The elements form a tree. The symbols θ δ ρ β pick a child and π picks the parent.
j336 has θ: j783, δ: j202, ρ: j11, β: j76
j783 has θ: j51, ρ: j829, β: j354
j202 has θ: j994, ρ: j324, β: j387
j11 has θ: j78, δ: j548, ρ: j607, β: j508
j76 has θ: j835, δ: j661, ρ: j122, β: j244
j51 has θ: j66
j829 has θ: j249, δ: j400
j354 has θ: j447, ρ: j23, β: j214
j994 has θ: j706, δ: j546, ρ: j848, β: j276
j324 has ρ: j266, β: j259
j387 has θ: j310, δ: j652
j78 has δ: j723, ρ: j440, β: j365
j548 has θ: j113, δ: j820, ρ: j740, β: j736
j607 has ρ: j448
j508 has θ: j408, δ: j128, ρ: j592, β: j330
j835 has θ: j566, δ: j512, ρ: j511, β: j844
j661 has δ: j573, ρ: j996
j122 has β: j49
j244 has θ: j517

In the rows, 15.1 stands for zero.

Follow the symbols from each start, one at a time.
Answer with the element's row; about right is enough.
---
17.4 17.9 11.3 21.3 14.7 13.4 16.1 12.7 18.1 19.1 14.9 16.1 19.6 17.1 16.6 16.9 21.4 15.9 15.4 15.6 22.2 26.5 10.6 12.7 15.3 12.6 19.3 19.2 11.2 10.5 12.0 16.5 19.2 19.0 14.0
π 16.7 24.0 10.0 17.8 12.5 14.3 12.3 13.1 19.5 20.2 16.3 16.5 16.0 15.5 10.9 14.8 14.5 10.0 15.2 13.9 21.7 24.6 11.6 13.2 11.0 13.2 11.6 20.9 9.7 9.9 10.6 13.8 22.3 17.4 12.7
π 16.1 22.1 7.2 17.8 12.1 9.3 14.0 9.7 15.7 15.9 13.9 21.8 13.5 12.8 17.6 17.2 12.0 11.9 16.0 9.8 18.1 17.7 16.0 13.4 16.9 13.6 13.9 29.9 13.3 9.3 8.0 13.1 22.3 21.4 10.1
ρ 15.6 15.9 2.6 20.9 17.5 11.5 17.6 10.7 13.8 8.2 16.5 13.5 13.9 12.5 14.8 14.5 13.7 12.1 11.4 14.3 18.2 17.9 14.7 9.6 23.3 15.6 20.4 22.5 17.3 14.7 10.3 13.8 16.7 19.5 9.6
π 12.9 23.9 5.2 20.6 14.0 8.5 14.3 12.1 16.0 13.7 17.9 20.2 16.6 14.8 13.0 18.6 16.1 12.6 17.4 15.5 17.8 15.1 15.1 11.0 18.6 15.1 12.3 24.9 9.1 12.1 5.9 14.2 17.2 16.1 13.4
θ 14.5 25.2 10.0 19.5 13.4 16.1 13.9 14.1 18.6 19.6 18.2 17.3 17.8 16.0 14.1 18.1 12.9 12.8 19.4 10.1 20.1 22.9 14.2 14.2 12.4 12.2 8.5 23.2 10.1 8.4 13.3 12.5 21.0 16.4 12.4
ρ 16.1 21.5 11.1 23.4 11.5 18.3 17.0 11.6 23.1 17.1 12.1 16.8 20.6 17.7 14.3 22.9 20.3 15.5 15.2 19.9 21.8 23.2 9.2 13.3 10.2 13.0 17.4 16.6 13.9 10.9 13.1 14.8 22.5 17.0 13.9
π 11.2 21.6 8.4 17.6 13.1 15.4 14.9 14.9 19.7 21.1 18.0 15.9 14.0 17.7 11.6 15.3 13.5 14.6 15.6 13.6 22.9 22.4 16.1 13.2 11.0 13.0 10.8 22.7 11.9 7.6 12.0 13.4 16.7 16.3 12.2
δ 15.1 18.1 11.4 21.0 15.5 15.4 15.4 12.4 16.9 17.0 17.1 13.8 10.9 11.4 11.7 20.5 16.8 14.8 10.6 9.0 17.9 24.8 21.3 17.1 17.4 12.9 12.5 21.9 9.0 4.7 15.9 11.2 16.7 18.0 12.0
---
13.6 12.5 16.0 10.9 11.5 20.6 11.2 18.6 19.3 17.9 13.9 16.9 15.9 19.5 20.3 20.4 18.6 22.9 12.3 17.3 15.0 27.9 9.6 15.5 12.9 13.1 16.8 9.6 15.6 14.0 14.5 17.4 20.5 15.9 21.6
π 17.7 10.5 19.0 7.8 10.0 25.6 11.9 17.9 19.0 16.0 12.1 14.6 12.9 14.2 17.3 16.1 16.5 21.0 8.6 17.5 11.2 25.1 12.6 20.2 15.5 8.0 18.4 11.7 13.3 10.4 16.3 13.7 19.6 15.9 20.7
δ 12.2 8.7 17.7 10.6 14.6 20.5 11.7 15.8 16.3 16.4 15.3 12.7 9.4 10.6 17.4 20.3 18.3 20.3 10.2 14.5 12.5 25.6 15.3 17.7 8.3 13.6 16.3 13.1 12.4 13.4 13.9 6.4 19.9 17.5 19.1
π 15.5 9.6 15.5 8.7 10.7 23.9 13.2 18.1 17.5 16.8 12.7 13.4 11.1 16.9 13.3 17.2 12.5 16.1 11.3 17.4 10.0 19.4 12.1 20.0 14.1 11.5 13.9 9.6 14.7 10.5 13.0 12.6 25.0 14.6 24.5
π 13.3 6.9 18.2 7.8 11.3 17.1 11.6 14.8 18.7 13.0 7.6 14.6 7.4 16.0 16.6 16.4 16.5 20.8 13.7 20.0 11.6 13.2 9.2 15.2 16.1 15.2 19.8 13.5 15.2 15.9 11.0 11.5 17.9 16.3 27.7
δ 15.6 14.3 22.1 8.9 12.8 15.3 7.7 17.7 16.4 16.0 11.3 14.5 8.2 13.0 21.3 14.9 14.4 24.8 15.9 17.0 10.0 14.3 14.1 15.6 19.5 13.9 17.4 14.9 10.3 20.1 12.2 14.8 15.5 16.2 21.4
ρ 18.2 16.6 20.8 10.7 8.5 13.5 10.6 17.3 18.4 14.4 7.9 12.4 11.0 18.0 20.2 19.6 19.0 19.9 15.8 16.8 13.2 16.7 11.3 14.6 19.0 11.6 22.4 11.6 16.2 19.3 10.4 15.7 16.2 17.8 20.3
π 16.3 13.5 21.8 13.4 9.7 15.8 9.8 15.1 15.0 9.3 13.7 17.8 5.0 12.9 18.9 17.2 13.6 24.3 15.4 14.4 8.8 13.9 16.2 18.8 19.1 9.7 19.0 12.1 12.8 20.2 10.5 15.1 12.6 15.8 22.6
ρ 18.4 13.2 22.5 11.1 9.7 14.3 11.5 19.4 19.9 16.2 11.8 15.2 8.1 20.4 23.1 19.6 18.2 21.6 13.6 18.9 12.4 15.6 8.2 14.2 17.0 9.3 28.2 12.7 15.5 17.6 11.3 17.8 14.0 20.7 15.4
---
18.9 6.9 17.1 16.3 19.4 14.3 15.8 9.7 18.5 14.2 15.5 14.3 12.4 16.6 11.2 10.8 10.9 12.3 12.4 13.5 16.5 7.5 18.3 17.5 23.0 11.9 11.8 13.8 22.3 17.3 23.1 22.0 13.0 17.6 10.6
π 11.4 4.5 16.8 18.6 13.3 13.4 20.8 6.8 22.2 8.0 14.6 19.5 15.1 16.8 16.9 10.2 13.2 11.1 17.0 14.2 18.8 9.0 15.4 18.6 18.2 14.3 16.5 14.0 26.0 17.2 20.8 17.1 11.2 15.2 10.3
ρ 11.6 5.8 14.9 17.3 17.6 14.4 13.7 8.2 21.1 11.3 12.3 21.0 18.9 14.2 15.6 17.0 16.3 11.3 16.3 16.1 19.2 12.9 12.3 13.1 14.4 11.5 20.4 11.4 28.6 14.9 19.2 18.6 15.0 14.2 11.1
π 15.5 4.2 15.5 19.2 16.6 13.5 18.5 6.2 16.1 10.3 14.7 19.0 13.2 13.4 14.3 12.1 13.8 8.8 13.4 15.4 15.2 11.1 13.7 13.8 18.4 13.3 13.2 14.3 25.8 13.3 19.7 14.5 12.4 16.9 9.6
ρ 14.0 7.6 16.2 18.3 17.1 11.7 21.1 7.5 19.4 11.5 11.2 18.7 21.2 17.0 17.3 16.4 20.0 14.5 14.3 16.2 18.0 14.8 9.4 9.7 15.3 11.7 19.4 12.3 27.1 13.9 20.8 18.0 17.1 18.1 7.5
π 10.7 6.5 16.8 19.0 20.4 13.7 15.9 8.9 18.2 10.1 15.8 16.1 19.4 13.1 13.1 11.9 13.3 9.0 17.5 14.9 14.2 11.8 17.6 17.0 16.7 14.6 15.0 15.9 27.5 14.2 21.8 16.8 14.6 16.4 10.2
ρ 12.1 8.0 18.8 18.7 14.9 15.2 13.2 9.1 20.2 9.3 12.8 16.9 20.1 16.2 17.5 15.1 18.0 14.4 16.6 19.3 18.0 15.7 12.7 11.9 16.6 12.6 21.6 12.8 25.4 18.4 21.7 21.0 12.6 17.9 10.9
π 12.4 4.5 17.2 21.0 15.9 14.4 11.6 7.8 17.0 12.6 13.8 21.2 15.3 15.2 15.4 11.8 9.2 9.9 13.1 15.4 13.9 10.0 17.1 16.4 15.8 15.7 18.0 16.3 27.2 17.3 18.5 12.9 12.4 15.9 9.6
β 14.9 4.2 15.8 15.6 16.0 13.8 17.9 11.9 18.2 14.1 15.0 16.0 13.5 19.8 10.7 10.1 12.8 11.7 15.7 14.8 16.3 8.6 16.8 20.5 23.7 14.6 15.7 15.8 23.8 18.0 22.2 19.4 13.9 16.4 10.0
---
10.2 13.3 14.6 12.9 19.6 18.1 19.7 12.8 10.5 14.8 19.0 21.1 16.2 17.0 20.2 13.9 13.9 15.3 20.4 17.1 18.7 2.0 12.8 18.4 10.1 19.8 14.1 12.0 15.4 17.2 17.8 15.7 8.5 10.2 15.2
π 12.7 14.7 19.8 7.9 22.6 14.8 19.8 9.9 10.5 16.1 13.8 19.6 19.3 19.5 16.0 18.9 14.5 13.4 20.3 12.9 15.5 6.9 15.0 15.6 9.7 22.7 16.6 16.4 23.8 14.2 22.4 16.3 11.9 11.9 14.4
π 5.8 10.1 24.9 15.3 18.7 17.4 19.2 10.6 21.5 12.8 16.2 24.6 13.2 18.7 21.2 15.7 14.3 11.8 18.4 14.6 17.3 6.4 20.7 19.9 13.5 18.0 11.5 15.4 23.7 13.2 22.4 18.1 13.5 11.7 18.7
θ 12.2 10.1 19.2 16.8 15.8 18.3 17.8 10.0 21.9 17.6 16.4 22.8 17.5 17.9 14.4 10.8 10.4 14.9 18.3 13.5 19.5 17.6 15.5 24.9 12.0 11.5 12.3 15.0 19.3 10.6 25.6 17.2 15.0 16.4 15.5
δ 5.5 10.5 27.1 15.4 19.7 17.5 16.8 14.0 18.1 14.7 19.0 15.6 16.5 14.2 15.5 19.1 18.4 18.5 16.6 13.5 18.6 20.0 14.9 18.2 9.6 15.2 11.0 17.3 18.4 8.8 22.5 13.4 17.4 15.8 15.4
π 14.2 9.8 21.0 14.6 18.0 18.5 17.1 10.0 20.7 13.6 14.0 17.5 19.2 16.3 15.8 16.8 14.0 13.8 16.4 13.5 19.9 20.1 14.1 28.1 11.3 10.8 6.3 11.5 19.9 5.3 21.1 16.0 15.2 14.0 12.8
δ 12.5 8.9 23.2 15.2 17.5 18.4 12.8 10.3 17.1 16.3 14.8 14.1 16.6 13.2 14.8 14.0 15.9 17.3 17.5 15.7 20.1 17.1 15.9 21.2 11.2 12.4 9.5 16.9 18.6 8.0 23.3 19.4 15.5 13.6 16.6
π 12.1 9.6 21.6 15.9 15.4 19.5 16.8 14.4 20.8 16.9 18.2 24.6 17.7 18.3 14.0 13.1 14.8 17.0 19.3 15.8 21.1 16.9 15.7 21.7 10.7 11.5 2.5 14.8 21.1 7.2 23.1 16.8 16.5 14.8 15.8
ρ 12.2 11.5 23.5 13.1 14.8 15.0 17.0 10.8 21.8 15.5 12.4 19.5 19.5 20.5 17.0 15.7 19.3 15.9 18.5 14.3 23.6 19.4 12.5 18.2 10.8 10.9 13.7 11.8 19.1 7.7 17.9 22.5 15.6 15.7 14.4
---
15.0 22.0 5.8 20.9 14.3 6.6 13.8 11.4 15.9 14.3 17.2 14.5 16.2 17.2 12.9 19.2 17.1 10.2 18.9 15.7 16.0 18.0 18.8 11.5 16.6 16.2 13.1 26.3 13.1 11.6 9.4 15.5 21.0 19.4 13.0
ρ 14.4 14.3 3.0 20.4 16.6 6.7 17.9 11.6 14.2 8.6 18.1 13.6 18.3 13.6 12.1 15.8 20.2 8.8 13.7 12.2 18.6 13.8 17.4 10.8 19.2 13.1 16.3 22.9 18.8 16.9 11.8 15.2 17.4 22.4 12.8
π 16.4 22.6 6.8 24.3 13.7 7.4 12.0 11.8 17.2 15.6 17.3 15.7 18.0 15.6 12.2 16.7 17.4 9.5 18.3 13.9 15.3 20.6 15.2 9.7 18.7 16.4 16.5 23.2 12.3 12.9 6.5 15.0 13.6 19.7 12.1
θ 18.4 21.2 8.6 21.3 14.0 18.9 20.0 15.0 18.9 18.7 16.3 14.0 14.5 12.6 12.9 18.0 15.3 12.9 15.0 16.1 21.7 26.6 13.0 15.1 13.2 15.9 11.1 21.0 9.1 6.3 12.3 14.3 19.7 16.1 12.5
δ 14.1 17.1 13.3 21.5 14.6 16.2 14.9 10.6 16.3 16.1 20.9 16.3 13.3 8.9 11.6 20.9 15.9 15.9 13.5 8.4 18.7 23.1 20.1 17.5 13.9 15.1 13.3 22.7 8.1 2.9 15.1 14.0 17.7 18.0 11.7
π 16.7 20.1 8.9 15.9 13.6 16.1 14.2 12.7 19.2 18.9 18.4 16.5 13.6 13.5 12.9 13.9 14.7 11.0 12.9 10.7 18.5 23.7 12.0 13.9 12.1 12.2 9.2 22.6 10.6 8.8 11.7 14.9 22.7 14.6 12.0
β 16.6 18.3 10.4 15.2 14.5 17.3 17.4 14.6 20.2 20.1 15.8 10.8 11.6 20.2 8.2 13.5 15.0 12.8 11.4 12.8 17.9 25.7 14.8 19.3 15.5 14.2 7.6 22.5 9.2 11.3 16.1 17.5 22.5 19.1 11.7
π 15.0 17.9 5.7 20.2 15.7 14.4 15.0 14.8 18.6 18.2 18.5 14.5 15.4 14.6 12.1 15.6 14.0 13.3 15.2 15.7 23.0 20.4 14.9 13.7 11.4 14.0 11.2 21.2 9.7 8.9 9.8 12.6 23.5 17.3 11.6
ρ 16.9 22.0 13.4 18.0 12.8 17.4 16.8 12.0 20.0 19.2 13.8 12.3 16.3 17.1 12.2 21.8 19.6 15.8 14.5 18.0 22.2 26.4 9.5 14.7 10.7 13.2 16.2 21.4 14.2 10.8 11.8 16.6 17.1 15.8 10.8
---
12.3 15.5 15.3 14.6 13.6 5.6 14.7 17.0 20.3 9.8 12.2 16.8 15.9 14.2 16.1 13.5 13.0 12.3 19.1 21.4 7.7 8.5 19.4 16.9 18.4 13.3 14.3 14.8 16.7 12.4 12.2 17.9 15.5 9.5 22.8
ρ 17.2 24.8 6.7 19.5 14.8 9.0 12.9 9.9 15.6 14.6 16.4 16.5 17.4 17.0 14.8 18.1 16.0 13.5 17.7 12.1 16.3 15.1 14.8 10.2 16.6 15.1 15.1 25.5 9.9 13.9 7.6 13.6 20.2 18.1 11.3
δ 19.1 20.7 14.6 19.7 11.8 10.7 13.4 13.7 17.9 12.7 17.3 17.8 11.9 17.4 18.9 16.4 12.7 15.3 19.5 7.8 12.5 14.3 16.8 13.0 18.0 13.0 11.5 23.7 12.1 14.7 11.3 14.1 14.7 20.5 9.4
ρ 18.8 24.6 13.0 21.9 15.7 8.5 11.2 16.8 17.1 17.8 10.9 15.0 11.1 18.9 19.6 20.0 19.4 21.9 19.2 12.6 13.3 16.8 14.5 9.2 21.8 13.5 21.8 22.2 16.1 18.2 12.1 21.4 14.1 16.6 7.5
π 20.5 26.1 10.4 19.5 11.4 12.8 11.1 13.8 17.7 16.8 16.5 19.9 10.5 17.0 20.0 18.0 12.8 16.7 17.6 9.9 15.1 14.8 15.1 11.5 18.9 16.7 17.4 25.3 10.6 18.6 7.5 17.5 13.6 20.4 8.1
δ 18.2 19.6 19.6 18.7 11.9 11.1 11.6 16.1 16.3 10.2 17.7 17.5 9.8 11.2 20.9 17.0 16.9 18.2 17.2 8.6 11.3 16.9 22.0 10.7 18.7 15.1 15.3 24.8 8.9 12.9 12.0 15.8 13.0 16.9 8.8
π 15.9 23.7 13.6 20.3 10.4 12.4 14.1 14.2 16.9 12.2 19.0 17.6 10.9 14.9 20.6 18.5 14.9 20.2 15.9 10.5 15.1 13.5 17.8 10.5 16.8 13.5 18.4 22.9 10.8 15.4 7.0 21.4 12.5 18.1 9.1
β 22.0 24.4 13.2 18.3 15.5 10.9 12.1 18.5 21.2 18.2 13.0 12.4 6.4 18.3 14.2 14.0 12.4 13.6 14.0 9.9 17.9 13.3 19.6 16.3 19.7 16.4 12.3 22.9 8.1 21.5 13.8 21.0 15.4 17.4 8.5
π 18.8 27.4 10.6 19.2 7.4 11.0 16.1 13.2 16.6 15.6 14.6 18.6 11.7 15.3 19.9 14.6 13.0 16.8 17.4 10.4 16.9 13.2 17.0 15.9 20.5 11.7 15.4 26.1 9.9 17.3 10.0 17.0 14.7 16.9 7.5
